Questions about the array below.
1) Give the entry just right of the largest entry.
2) Give the entry just right of the smallest entry.
3) Give the largest entry.
[[107, 132, 130, 124, 119, 129], [120, 131, 137, 134, 129, 136], [138, 129, 120, 116, 99, 128], [117, 149, 119, 122, 125, 129], [122, 139, 126, 133, 112, 122], [130, 117, 114, 132, 123, 139], [138, 133, 113, 120, 108, 140], [142, 136, 128, 120, 118, 114], [138, 132, 125, 135, 112, 128], [131, 142, 127, 125, 126, 132], [120, 130, 108, 138, 115, 125], [122, 126, 111, 123, 105, 148], [148, 147, 120, 119, 118, 135], [112, 147, 128, 122, 114, 116]]
1) 119
2) 128
3) 149

Questions about the matrix below.
1) Which number is the entry just right of 134?
2) Which number is the first entry in reading order?
3) Which number is the last entry, reading row by row?
4) Which number is the entry directly below the largest entry?
5) Which number is the fifth entry, reading row by row?
6) Which number is the entry in the bottom-left corner?
7) Which number is the 2nd entry on the main diagonal?
8) Which number is the second entry, reading row by row?
[[112 117 141 129 143 129 144 110 112 119 139 136 137]
 [122 151 128 152 122 122 119 115 136 129 108 138 133]
 [108 116 125 114 140 142 137 113 147 130 137 136 119]
 [146 116 135 145 124 129 124 135 139 119 131 124  99]
 [115 128 123 118 140 116 141 113 125 128 143 110 118]
 [131 146 137 114 125 146 112 140 115 119 124 120 136]
 [140 133 123 135 117 144 120 118 102 141 115 129 150]
 [101 140 119 109 130 128 129 148 121 133 128 130 115]
 [129 141 120 111 121 122 120 131 104 115 127 131 148]
 [121 127 106 151 120 134 137 141 147 122 125 114 124]]
1) 137
2) 112
3) 124
4) 114
5) 143
6) 121
7) 151
8) 117

126	127	134	120	137	144	122	137	130	153	134	139	115	121
The entry just right of 115 is 121
Which number is the entry just left of the smallest entry?
Answer: 139

Read these off the table that follows. Counting starts at 0.
1) Read off the top-left entry.
2) Read off the entry at row 2, column 2.
3) Read off the entry at row 0, column 2.
4) Read off the entry at row 0, column 1.
5) Read off the smallest entry.
6) Read off the entry directly above the smallest entry.
[[135 127 128 137 131 131 128 131 123 120 143 131 129]
 [145 127 126 112 124 115 127 127 129 126 149 129 119]
 [130 133 130 123 125 130 125 127 130 129 123 124 136]
 [132 137 131 128 124 138 136 130 126 130 125 124 124]
 [140 126 127 127 132 125 133 124 132 128 120 132 126]
 [103 124 127 122 127 127 124 127 131 133 144 129 131]
 [123 130 129 137 135 119 126 129 122 119 146 125 129]
 [129 139 126 127 128 134 130 129 129 129 134 128 138]
 [122 128 128 128 132 138 124 128 134 129 112 127 132]
 [116 123 127 129 124 132 126 129 125 130 124 133 126]
 [112 122 126 128 126 125 121 130 129 127 121 132 123]
 [116 132 129 130 126 127 127 131 128 132 139 128 132]]
1) 135
2) 130
3) 128
4) 127
5) 103
6) 140

[[142 115 147 128]
 [112 133 116 152]
 [146 116 145 120]
 [128 138 142 140]
 [137 139 151 146]
 [141 119 111 112]]
The entry just right of 147?
A: 128
The entry just left of 133?
A: 112
The bottom-right entry?
A: 112
The first entry on the main diagonal?
A: 142
The last entry in the row that holds the largest entry?
A: 152
The entry directly below 151?
A: 111
The entry just left of the smallest entry?
A: 119
The third entry on the diagonal from the top-right corner -> 116
The 2nd entry, reading row by row is 115
The first entry in the row that holds the smallest entry -> 141

Questions about the grid below. Rows and columns are numbered from 0.
1) Give the entry at row 0, column 1.
2) Give the entry at row 0, column 2.
3) Give the entry just right of 131.
4) Give the entry in the bottom-right corner.
5) Give the entry just left of 148.
6) Give the entry at row 2, column 1.
7) Give the entry directly below 119.
8) Give the entry directly above 103.
[[112, 137, 130, 150, 123, 115, 128, 117, 117, 140, 145, 114],
 [125, 145, 141, 137, 118, 151, 137, 103, 127, 142, 112, 111],
 [119, 105, 131, 134, 116, 135, 108, 157, 125, 109, 152, 108],
 [145, 115, 150, 149, 135, 132, 120, 130, 146, 121, 113, 102],
 [112, 108, 128, 139, 120, 129, 115, 124, 114, 148, 111, 123],
 [135, 135, 128, 141, 106, 99, 135, 144, 117, 139, 150, 102],
 [143, 101, 99, 128, 140, 115, 108, 116, 135, 122, 104, 134],
 [126, 114, 150, 130, 136, 137, 118, 154, 147, 143, 117, 124]]
1) 137
2) 130
3) 134
4) 124
5) 114
6) 105
7) 145
8) 117

grid =
[[133 140 126 126 127 155 117 133 135 145 144 132]
 [134 138 131 120 131 152 112 128 127 145 143 134]
 [131 114 132 124 132 152 123 123 117 138 136 126]
 [124 134 122 133 121 139 125 130 134 134 131 124]]
Indices start at 0.
The minimum is 112
The entry in the bottom-left corner? 124
The entry at row 2, column 0? 131
The entry just left of 120? 131
The entry in row 0 and column 1 -> 140
The entry in the bottom-right corner? 124
The top entry of the column that holds the smallest entry -> 117
The entry in row 0 and column 2? 126
The maximum? 155
The entry in the top-left corner is 133
The entry directly below the largest entry? 152
The bottom entry of the column that holds the smallest entry: 125
The entry in the top-right corner? 132
The entry in row 1 and column 0: 134
The entry at row 1, column 1? 138
The bottom entry of the column that holds the largest entry is 139

126	137	112	117	116	115	138	147	121	128	115	113
127	129	120	122	123	116	137	144	125	122	121	100
140	144	117	134	115	114	133	136	125	134	115	108
127	118	143	131	142	132	124	124	131	122	138	135
142	148	119	135	117	111	133	138	124	134	112	111
128	140	106	122	108	121	135	135	124	134	114	114
126	123	140	128	139	133	123	123	129	125	135	148
131	139	117	124	119	113	136	144	122	128	115	111
129	142	113	121	114	117	136	138	121	133	114	120
126	119	143	128	143	129	126	129	130	120	137	132
131	134	117	127	119	117	135	137	127	128	119	103
122	136	102	117	108	125	137	135	121	135	114	122
The smallest entry in the first column? 122
The top-left entry is 126
The entry directly above 103? 132
The fifth-last entry, reading row by row? 135
The first entry on the diagonal from the top-right corner -> 113
The smallest entry in the last column is 100
The largest entry in the last row? 137
The second entry on the main diagonal? 129
The 3rd entry on the main diagonal: 117
The largest entry in the first column? 142
The largest entry in the first row? 147
The first entry of the smallest entry's row? 127
The entry just left of the smallest entry -> 121
The bottom-right entry: 122
The entry directly below the smallest entry: 108
The entry just left of 102? 136
The third entry in reading order -> 112
The largest entry in the last column -> 148
The second entry, reading row by row -> 137
The third smallest entry: 103
The second smallest entry? 102
The entry just right of 130? 120
The third-last entry, reading row by row is 135
The 4th entry from the end, reading row by row: 121
The fourth entry, reading row by row is 117

[[131 143 111 124 114]
 [123 119 146 139 139]
 [126 115 151 136 148]
 [127 117 146 136 143]
 [124 118 149 139 144]
 [130 141 123 129 125]
 [129 133 120 118 125]
 [118 125 136 133 132]]
Counting starts at 0.
The entry just left of the largest entry is 115
The entry in row 0 and column 0? 131
The entry in the bottom-right corner? 132
The entry just left of the smallest entry is 143
The smallest entry: 111
The entry at row 1, column 1? 119
The entry in the top-right corner? 114
The entry just right of the largest entry? 136
The bottom-left entry -> 118
The entry in row 1 and column 0 is 123
The entry in row 2 and column 0: 126
The entry at row 2, column 2? 151
The entry just right of the smallest entry: 124
The entry directly above the largest entry: 146
The entry directly below the largest entry is 146
